Below are the code and all the weights of a small trained network. Each question names an input and a class and asks about switching units off, where a switched-off unit gives its printed mean instead of its output.

import numpy as np


def w(rows, s, z=0):
    codes = np.array(rows[::2]) - 128.0
    scale = np.full(codes.shape[1], s)
    scale[-1] = z or s
    return codes * scale


def f(y):
    return np.maximum(y, 0)


def log_softmax(a):
    a = a - a.max(-1, keepdims=True)
    return a - np.log(np.exp(a).sum(-1, keepdims=True))


def net(x, mask):
    res = np.array(x, float).reshape(1, 6) / 4 @ E
    y = f(res @ A[0][:, :-1].T + A[0][:, -1])
    res = res + np.where(mask, y, B[0][:, -1]) @ B[0][:, :-1]
    return log_softmax(res[-1] @ U[:, :-1].T + U[:, -1])


A, B = {}, {}
E = w([
[100,97,129,160,79,181,113,176,62,176,224,168],'x0',
[94,143,161,125,191,83,19,205,135,145,131,98],'x1',
[141,151,95,129,69,67,23,77,67,155,155,104],'x2',
[186,84,87,110,94,167,115,139,100,25,10,90],'x3',
[73,193,197,123,178,66,88,69,183,131,115,199],'x4',
[148,104,144,115,204,134,216,217,163,142,183,19],'x5',
],0.012)
A[0] = w([
[183,68,120,160,88,158,33,170,30,92,88,38,90],'n0',
[171,105,63,111,93,254,199,132,52,150,172,89,155],'n1',
[163,76,222,188,202,209,211,190,122,119,153,97,196],'n2',
[97,174,210,148,159,119,90,175,131,130,180,184,185],'n3',
[94,86,224,194,166,187,166,199,152,150,168,119,158],'n4',
[73,132,113,128,66,97,132,29,186,88,41,188,149],'n5',
[88,123,187,165,205,161,128,172,140,142,129,133,63],'n6',
[174,111,182,76,200,63,177,139,236,83,102,34,163],'n7',
[131,167,120,122,66,36,47,65,61,137,107,165,205],'n8',
[106,88,173,161,194,140,139,147,52,207,103,147,2],'n9',
[144,96,155,229,124,133,129,127,146,120,98,108,44],'n10',
[111,202,156,199,152,48,68,131,95,177,224,166,136],'n11',
],0.0097,0.0061)
B[0] = w([
[145,44,107,139,135,138,33,167,70,53,107,77,218],'n0',
[163,80,129,181,2,64,160,182,63,115,177,141,234],'n1',
[151,147,154,167,153,191,217,199,132,170,131,108,238],'n2',
[93,42,173,88,178,151,97,92,216,183,103,186,215],'n3',
[98,81,103,38,166,182,156,166,219,179,139,173,215],'n4',
[205,185,228,169,105,174,112,57,95,102,62,171,232],'n5',
[102,62,157,149,105,96,137,143,217,61,125,156,178],'n6',
[159,190,106,153,214,54,165,192,115,99,114,86,245],'n7',
[47,154,126,125,97,109,14,58,116,132,114,132,255],'n8',
[120,136,114,235,132,202,98,108,114,129,112,105,149],'n9',
[186,153,155,138,153,139,113,130,90,128,128,103,134],'n10',
[58,158,116,94,100,95,81,81,167,197,223,109,246],'n11',
],0.0096,0.021)
U = w([
[71,159,126,121,118,22,21,41,125,193,218,156,22],'0',
[165,67,100,136,28,137,234,177,64,158,223,111,176],'1',
[158,187,95,129,79,117,139,4,112,55,29,239,223],'2',
[141,162,125,135,203,49,184,174,176,108,115,68,81],'3',
[141,59,29,86,104,105,4,141,84,62,70,100,255],'4',
[87,72,163,123,196,143,124,177,192,153,149,183,13],'5',
],0.011,0.0067)

Each question gives the input, the list of numbers given to net, and the class t.
The units are the neurons (one row each of A and B). Each row of codes is followed by its name. A weight is (code - 128) times the scale printed after its matrix; where a second scale follows, it is the last column's (A, B and U).
mask holds one flag per neuron, in row order. A switched-off neuron (its flag False) gives its mean, the last column of its row in B, instead of its output. The means were averaged over made-up inputs and are rounded, as every weight is.
A unit's drop is (log p(t) with every unit on - log p(t) with that unit switched off) / (log p(t) with every unit on - log p(t) with every unit switched off).
The circuit of an input: a set's keep is (log p(t) with only the set's units on - log p(t) with every unit switched off) / (log p(t) with every unit on - log p(t) with every unit switched off). Starting from all 12 units, units are removed one at a time, each time the one whose removal leaves the highest keep (on an exact tie, the one counted first), for as long as the keep stays at least 0.8.
units of the circuit, in order: the units of the circuit, biggest drop first
k most important neurons: the k neurons with the biggest drops, biggest first
drop when u is switched off: that unit's drop, to one decimal
input [3,0,-1,4,-6,0], class 1: units of the circuit, in order	(n1)
input [-3,0,1,-7,7,6], class 5: 2 most important neurons	(n8 n3)
input [8,-2,-3,-5,6,-1], class 5: 2 most important neurons	(n4 n3)
input [-7,1,-1,3,-2,-2], class 2: 2 most important neurons	(n5 n2)
input [4,-4,-3,-2,6,-1], class 5: 3 most important neurons	(n8 n3 n1)
input [-4,-6,0,2,6,4], class 3: 2 most important neurons	(n7 n8)
input [5,-5,-4,5,-7,-8], class 1: 2 most important neurons	(n1 n8)
input [3,3,-5,-3,-6,-1], class 1: drop when n1 is switched off	0.4
input [-2,-5,-7,-1,-3,8], class 1: 2 most important neurons	(n1 n2)
input [-2,2,-4,3,7,0], class 3: 2 most important neurons	(n7 n8)
input [-2,8,-3,-5,-2,-2], class 5: drop when n8 is switched off	0.3
input [3,0,-2,-6,-5,-1], class 1: drop when n1 is switched off	0.2
